After every row comes roughly how far along a hidden order it lies, from 0 to 9.
(in the rows, 128 means zero)
[126 128 113 109 145 150 145 109 173 165 152 153 154 146 109 159 105 152
  63  85 105 160 160 160 103  70 105 174 137 127  95 108 138  74 152 144
  74 118  82 140 123 114 146 160 167 108 125  77  95 198 141 144 115  35
 136 124  89 154 130] => 7
[128 126 129 136 100 111 111 162  70  70 114  80  79 116 139 124 144 113
 171 149 153  84 111 117 144 158 151  52 132 117 156  76  82 178 101 113
 165 157 152 112 135 122 154  81  97 145 126 223 141  79 154  99 124 199
 109 113 167 109 141] => 8
[128 116 111 116 125 145 131 123 137 122 136 124 124 136 115 159 109 141
 102 108 124 137 151 162 108  94 119 117 136 132 117  64 121 106 137 140
 115 124  98 128 125 116 152 132 146 115 111 141 101 134 166 123 118  74
 126 112 114 139 136] => 0
[127 134 132 130 112 118 117 158  82  98 126 105  88 125 139 130 141 117
 161 144 146  92 117 119 137 149 140  74 134 123 145  78  92 163 109 116
 144 169 141 114 131 123 163  92 115 141 129 181 133 108 153 107 124 180
 114 119 153 115 140] => 4
[128 148 139 130 111 118 109 168  63  92 123 114  72 126 149 119 151 109
 188 167 156  75 103 108 145 166 142  51 132 140 154  62  91 183  98 110
 158 193 154 104 129 133 174  80 109 152 124 186 136  78 164  95 132 199
 110 122 159 103 143] => 8
[123 134 151 159 110  89 113 139  82 100  95  94 118 108 151  77 165  98
 195 175 146 105  83  83 163 200 152 107 115 115 165 218 129 187 102 104
 187 124 194 123 137 143  74  97  77 150 145 141 181  75  78 126 136 246
 125 149 174  98 116] => 9
[125 155 133 116 155 145 138 110 157 187 146 189 154 149 129 136 122 137
  91 125 112 149 132 133 116 110 104 176 129 155 104 146 164  92 140 134
  93 143 109 130 119 136 137 155 158 122 127  24 112 171 125 146 130  45
 139 147  96 138 123] => 3
[127 157 130 106 151 153 136 125 141 177 156 189 127 153 128 153 117 140
  94 122 120 129 140 144 109  96 103 140 138 161 102  72 138  98 134 133
  86 173  97 121 118 129 186 139 167 124 117  64  97 168 164 130 128  39
 130 132  98 139 137] => 4
